Below is a small trained network, with its code and all its weights. Each question gives an input and a class and asks what happens when units are switched off, that is, made to give their printed mean instead of their output.

import numpy as np


def w(rows, s, z=0):
    codes = np.array(rows[::2]) - 128.0
    scale = np.full(codes.shape[1], s)
    scale[-1] = z or s
    return codes * scale


def norm(h):
    return h / np.sqrt((h * h).mean(-1, keepdims=True) + 1e-5)


def f(y):
    return y / 2 * (1 + np.tanh(0.7978845608 * (y + 0.044715 * y**3)))


def log_softmax(a):
    a = a - a.max(-1, keepdims=True)
    return a - np.log(np.exp(a).sum(-1, keepdims=True))


def net(x, mask):
    res = np.array(x, float).reshape(1, 4) / 4 @ E
    u = 0
    for l in range(2):
        y = f(norm(res) @ A[l][:, :-1].T + A[l][:, -1])
        res = res + np.where(mask[u : u + 15], y, B[l][:, -1]) @ B[l][:, :-1]
        u += 15
    return log_softmax(norm(res)[-1] @ U[:, :-1].T + U[:, -1])


A, B = {}, {}
E = w([
[186,192,115,122,167],'x0',
[63,200,208,128,158],'x1',
[65,77,111,50,113],'x2',
[86,2,123,176,226],'x3',
],0.004)
A[0] = w([
[245,91,131,119,44,140],'0.n0',
[112,65,113,200,119,57],'0.n1',
[10,116,137,109,90,105],'0.n2',
[51,61,253,93,79,5],'0.n3',
[129,92,139,175,155,59],'0.n4',
[48,147,147,138,152,79],'0.n5',
[151,180,156,137,130,92],'0.n6',
[46,146,142,63,147,119],'0.n7',
[82,165,88,64,69,118],'0.n8',
[92,92,172,80,176,163],'0.n9',
[171,98,233,135,204,20],'0.n10',
[64,67,128,60,148,126],'0.n11',
[142,167,142,210,81,250],'0.n12',
[105,70,93,126,64,145],'0.n13',
[147,156,166,93,75,140],'0.n14',
],0.0071,0.002)
B[0] = w([
[105,106,60,178,121,244],'0.n0',
[158,200,122,51,77,200],'0.n1',
[190,138,162,224,24,231],'0.n2',
[93,93,208,178,55,231],'0.n3',
[80,192,124,112,144,166],'0.n4',
[113,64,135,195,119,167],'0.n5',
[135,60,180,51,161,154],'0.n6',
[85,156,111,190,74,209],'0.n7',
[150,214,177,85,188,222],'0.n8',
[189,110,169,161,143,218],'0.n9',
[139,167,112,125,250,176],'0.n10',
[202,115,179,134,108,254],'0.n11',
[116,79,76,89,170,237],'0.n12',
[254,71,140,124,176,212],'0.n13',
[145,154,77,29,140,186],'0.n14',
],0.0044,0.0024)
A[1] = w([
[45,151,218,182,24,4],'1.n0',
[106,221,100,45,109,116],'1.n1',
[67,155,125,189,217,136],'1.n2',
[70,178,172,123,174,87],'1.n3',
[93,50,158,122,28,127],'1.n4',
[128,205,202,87,107,134],'1.n5',
[137,108,163,124,224,135],'1.n6',
[179,163,179,145,163,184],'1.n7',
[165,178,92,84,154,111],'1.n8',
[136,187,150,107,97,120],'1.n9',
[191,152,41,254,82,131],'1.n10',
[172,104,78,85,152,143],'1.n11',
[132,180,146,16,84,144],'1.n12',
[76,170,119,168,216,125],'1.n13',
[35,69,189,164,46,80],'1.n14',
],0.0075,0.0034)
B[1] = w([
[124,92,151,201,170,231],'1.n0',
[43,155,84,193,106,224],'1.n1',
[187,198,46,102,94,220],'1.n2',
[189,115,115,67,133,154],'1.n3',
[172,200,147,116,99,218],'1.n4',
[88,33,103,141,122,208],'1.n5',
[168,138,123,186,151,226],'1.n6',
[107,133,94,162,124,222],'1.n7',
[109,109,158,167,103,204],'1.n8',
[100,130,65,141,126,161],'1.n9',
[50,98,112,1,138,254],'1.n10',
[99,109,175,152,153,241],'1.n11',
[91,200,95,156,126,235],'1.n12',
[213,190,118,79,106,201],'1.n13',
[100,215,184,113,121,223],'1.n14',
],0.0072,0.003)
U = w([
[186,17,159,162,188,130],'0',
[192,94,174,39,36,96],'1',
[119,149,252,206,84,183],'2',
[117,131,154,107,153,3],'3',
[235,200,75,155,194,158],'4',
[77,47,59,20,153,169],'5',
[23,183,55,157,102,211],'6',
[104,137,166,81,140,12],'7',
],0.013,0.0056)

Each question gives the input, the list of numbers given to net, and the class t.
The units are the neurons (one row each of A and B). Each row of codes is followed by its name. A weight is (code - 128) times the scale printed after its matrix; where a second scale follows, it is the last column's (A, B and U).
mask holds one flag per neuron, layer by layer. A switched-off neuron (its flag False) gives its mean, the last column of its row in B, instead of its output. The means were averaged over made-up inputs and are rounded, as every weight is.
A unit's drop is (log p(t) with every unit on - log p(t) with that unit switched off) / (log p(t) with every unit on - log p(t) with every unit switched off).
The circuit of an input: a set's keep is (log p(t) with only the set's units on - log p(t) with every unit switched off) / (log p(t) with every unit on - log p(t) with every unit switched off). Starting from the 12 units with the biggest drops (on a tie, the unit counted first), units are removed one at a time, each time the one whose removal leaves the highest keep (on an exact tie, the one counted first), for as long as the keep stays at least 0.8.
circuit, biggest first: the units of the circuit, biggest drop first
top k neurons: the k neurons with the biggest drops, biggest first
k most important neurons of layer l: the k neurons of layer l with the biggest drops, biggest first
drop when u is switched off: that unit's drop, to one decimal
input [-1,1,1,-1], class 2: circuit, biggest first : [0.n3]
input [-8,6,-5,-7], class 6: 2 most important neurons of layer 0 : [0.n14; 0.n12]
input [-1,-7,8,3], class 0: circuit, biggest first : [0.n13; 1.n10]
input [3,0,-2,-1], class 6: 2 most important neurons of layer 0 : [0.n13; 0.n9]
input [-2,1,-5,-1], class 4: 3 most important neurons of layer 0 : [0.n13; 0.n2; 0.n11]
input [7,-8,4,2], class 5: top 2 neurons : [1.n10; 0.n0]
input [2,4,2,6], class 4: top 2 neurons : [0.n10; 1.n2]
input [-8,-4,4,8], class 2: top 2 neurons : [1.n14; 1.n4]
input [-5,-5,3,4], class 1: 2 most important neurons of layer 1 : [1.n4; 1.n0]
input [6,-3,0,2], class 5: top 2 neurons : [1.n10; 0.n8]
input [1,-6,0,0], class 5: drop when 1.n10 is switched off : 0.2
input [-5,-6,-4,3], class 5: drop when 1.n10 is switched off : 0.4
input [4,-4,-4,-1], class 5: drop when 1.n10 is switched off : 0.1
input [-8,-2,-6,0], class 5: drop when 1.n10 is switched off : 0.2
input [1,-3,-1,2], class 5: circuit, biggest first : [1.n10]
